Below is a small trained network, with its code and all its weights. Each question gives an input and a target symbol and asks what happens when units are switched off, that is, made to give their printed mean instead of their output.

import numpy as np


def w(rows, s, z=0):
    codes = np.array(rows[::2]) - 128.0
    scale = np.full(codes.shape[1], s)
    scale[-1] = z or s
    return codes * scale


def norm(h):
    return h / np.sqrt((h * h).mean(-1, keepdims=True) + 1e-5)


def f(y):
    return y / 2 * (1 + np.tanh(0.7978845608 * (y + 0.044715 * y**3)))


def softmax(a):
    e = np.exp(a - a.max(-1, keepdims=True))
    return e / e.sum(-1, keepdims=True)


def log_softmax(a):
    a = a - a.max(-1, keepdims=True)
    return a - np.log(np.exp(a).sum(-1, keepdims=True))


def net(x, mask):
    ids = ['βγδηθμσψω'.index(c) for c in x.split()]
    T = len(ids)
    res = E[ids] + P[:T]
    u = 0
    for l in range(2):
        q, k, v = (norm(res) @ M[l].T for M in (Q, K, V))
        z = softmax(np.where(np.tri(T) > 0, q @ k.T / 2**0.5, -1e9)) @ v
        res = res + np.where(mask[u], z, O[l][:, -1]) @ O[l][:, :-1]
        u += 1
        y = f(norm(res) @ A[l][:, :-1].T + A[l][:, -1])
        res = res + np.where(mask[u : u + 8], y, B[l][:, -1]) @ B[l][:, :-1]
        u += 8
    return log_softmax(norm(res)[-1] @ U[:, :-1].T + U[:, -1])


Q, K, V, O, A, B = {}, {}, {}, {}, {}, {}
E = w([
[149,107,125,118],'β',
[155,94,125,106],'γ',
[86,58,250,101],'δ',
[104,51,233,107],'η',
[156,87,143,87],'θ',
[153,122,113,75],'μ',
[189,152,50,72],'σ',
[156,59,174,93],'ψ',
[148,187,97,138],'ω',
],0.015)
P = w([
[81,124,117,151],'0',
[249,74,106,188],'1',
[114,121,53,93],'2',
[253,93,115,192],'3',
[119,132,71,101],'4',
[243,108,139,201],'5',
[127,136,84,101],'6',
[235,116,162,190],'7',
[141,124,90,99],'8',
],0.012)
Q[0] = w([
[94,105,110,4],'0.h0',
[64,73,79,118],'0.h0',
],0.016)
K[0] = w([
[193,238,214,84],'0.h0',
[168,160,141,9],'0.h0',
],0.015)
V[0] = w([
[177,113,149,2],'0.h0',
[150,190,159,85],'0.h0',
],0.016)
O[0] = w([
[142,168,129,54,197],'0.h0',
[123,78,4,2,2],'0.h0',
],0.011,0.0056)
A[0] = w([
[91,122,147,155,82],'0.n0',
[104,125,129,56,36],'0.n1',
[103,198,73,156,36],'0.n2',
[145,138,151,115,69],'0.n3',
[130,202,116,166,3],'0.n4',
[118,73,139,98,173],'0.n5',
[7,83,67,96,146],'0.n6',
[204,144,94,123,165],'0.n7',
],0.017,0.0043)
B[0] = w([
[153,115,123,136,137],'0.n0',
[155,133,128,65,186],'0.n1',
[153,49,54,154,136],'0.n2',
[144,106,86,152,145],'0.n3',
[120,75,143,107,140],'0.n4',
[133,108,144,99,178],'0.n5',
[87,110,3,156,154],'0.n6',
[111,91,182,120,254],'0.n7',
],0.018,0.007)
Q[1] = w([
[73,137,94,8],'1.h0',
[94,88,36,85],'1.h0',
],0.016)
K[1] = w([
[228,69,123,70],'1.h0',
[161,4,101,122],'1.h0',
],0.017)
V[1] = w([
[253,254,112,101],'1.h0',
[5,231,204,109],'1.h0',
],0.0096)
O[1] = w([
[252,100,180,166,5],'1.h0',
[120,197,180,77,98],'1.h0',
],0.016,0.0032)
A[1] = w([
[137,159,208,90,41],'1.n0',
[139,58,60,100,222],'1.n1',
[143,73,215,152,161],'1.n2',
[120,253,57,61,253],'1.n3',
[170,185,173,181,150],'1.n4',
[98,136,31,230,209],'1.n5',
[227,163,12,90,71],'1.n6',
[203,134,123,109,120],'1.n7',
],0.015,0.0049)
B[1] = w([
[83,172,91,79,202],'1.n0',
[113,203,88,86,238],'1.n1',
[125,160,61,140,255],'1.n2',
[198,3,155,153,164],'1.n3',
[142,81,126,116,202],'1.n4',
[65,68,124,113,189],'1.n5',
[146,148,27,204,161],'1.n6',
[106,96,120,127,165],'1.n7',
],0.018,0.0087)
U = w([
[111,124,150,203,254],'β',
[151,244,136,170,119],'γ',
[93,48,204,95,147],'δ',
[40,186,182,89,109],'η',
[184,137,201,80,201],'θ',
[210,8,115,116,100],'μ',
[186,152,13,175,68],'σ',
[161,206,99,101,120],'ψ',
[46,69,43,160,58],'ω',
],0.018,0.0089)

Each question gives the input, a string of symbols that net reads in full, and the target symbol t.
The units are the heads (2 rows each of Q, K, V and O) and the neurons (one row each of A and B). Each row of codes is followed by its name. A weight is (code - 128) times the scale printed after its matrix; where a second scale follows, it is the last column's (O, A, B and U).
mask holds one flag per unit, layer by layer, with each layer's heads first. A switched-off unit (its flag False) gives its mean, the last column of its rows in O or B, instead of its output. The means were averaged over made-up inputs and are rounded, as every weight is.
A unit's drop is (log p(t) with every unit on - log p(t) with that unit switched off) / (log p(t) with every unit on - log p(t) with every unit switched off).
The circuit of an input: a set's keep is (log p(t) with only the set's units on - log p(t) with every unit switched off) / (log p(t) with every unit on - log p(t) with every unit switched off). Starting from the 12 units with the biggest drops (on a tie, the unit counted first), units are removed one at a time, each time the one whose removal leaves the highest keep (on an exact tie, the one counted first), for as long as the keep stays at least 0.8.
units of the circuit, in order: the units of the circuit, biggest drop first
most important unit: the unit with the biggest drop
top k neurons: the k neurons with the biggest drops, biggest first
top k neurons in layer l: the k neurons of layer l with the biggest drops, biggest first
input ω μ η θ, target ω: units of the circuit, in order => (1.h0, 0.h0)
input δ β β θ, target δ: units of the circuit, in order => (1.h0, 1.n3, 0.n7)
input θ β θ η β η ψ θ, target θ: units of the circuit, in order => (0.h0, 1.h0)
input θ β δ, target θ: top 2 neurons => (0.n1, 0.n7)
input σ β ω γ ψ θ ψ θ, target σ: most important unit => 1.n2
input β β η, target η: units of the circuit, in order => (0.n6, 1.h0)
input β μ δ, target μ: top 3 neurons => (1.n3, 0.n7, 0.n6)
input θ μ η σ, target θ: units of the circuit, in order => (0.h0, 1.h0, 0.n7)
input ω η β θ ω δ, target ω: top 2 neurons in layer 0 => (0.n1, 0.n7)
input ψ β β δ γ β δ γ, target ψ: top 2 neurons => (1.n2, 0.n1)
input γ θ μ β, target γ: units of the circuit, in order => (0.h0, 1.h0)
input μ β ω β ω η η ω, target μ: units of the circuit, in order => (0.h0, 1.h0)
input δ σ β β β ω, target δ: top 2 neurons in layer 1 => (1.n3, 1.n1)
input η η β β η η ψ β, target η: top neuron in layer 1 => (1.n0)
input γ β β θ ω β ψ θ θ, target ψ: units of the circuit, in order => (1.n1, 0.h0)
input ω δ ψ θ, target ω: units of the circuit, in order => (0.h0, 1.h0)
input β η ψ β θ γ η, target θ: top 2 neurons => (0.n6, 0.n1)
input β β η β β, target η: top 3 neurons => (0.n7, 1.n6, 0.n2)
input ψ δ β η μ θ β μ, target ψ: top 4 neurons in layer 0 => (0.n7, 0.n1, 0.n3, 0.n0)
input μ β θ η β θ, target μ: top 2 neurons in layer 1 => (1.n1, 1.n4)
input β β ω μ σ γ, target β: units of the circuit, in order => (0.h0)
input β θ β β ω β ω θ, target β: top 2 neurons in layer 1 => (1.n1, 1.n4)
input ψ ω ψ β θ σ β β, target ψ: top 3 neurons => (1.n2, 0.n1, 1.n0)
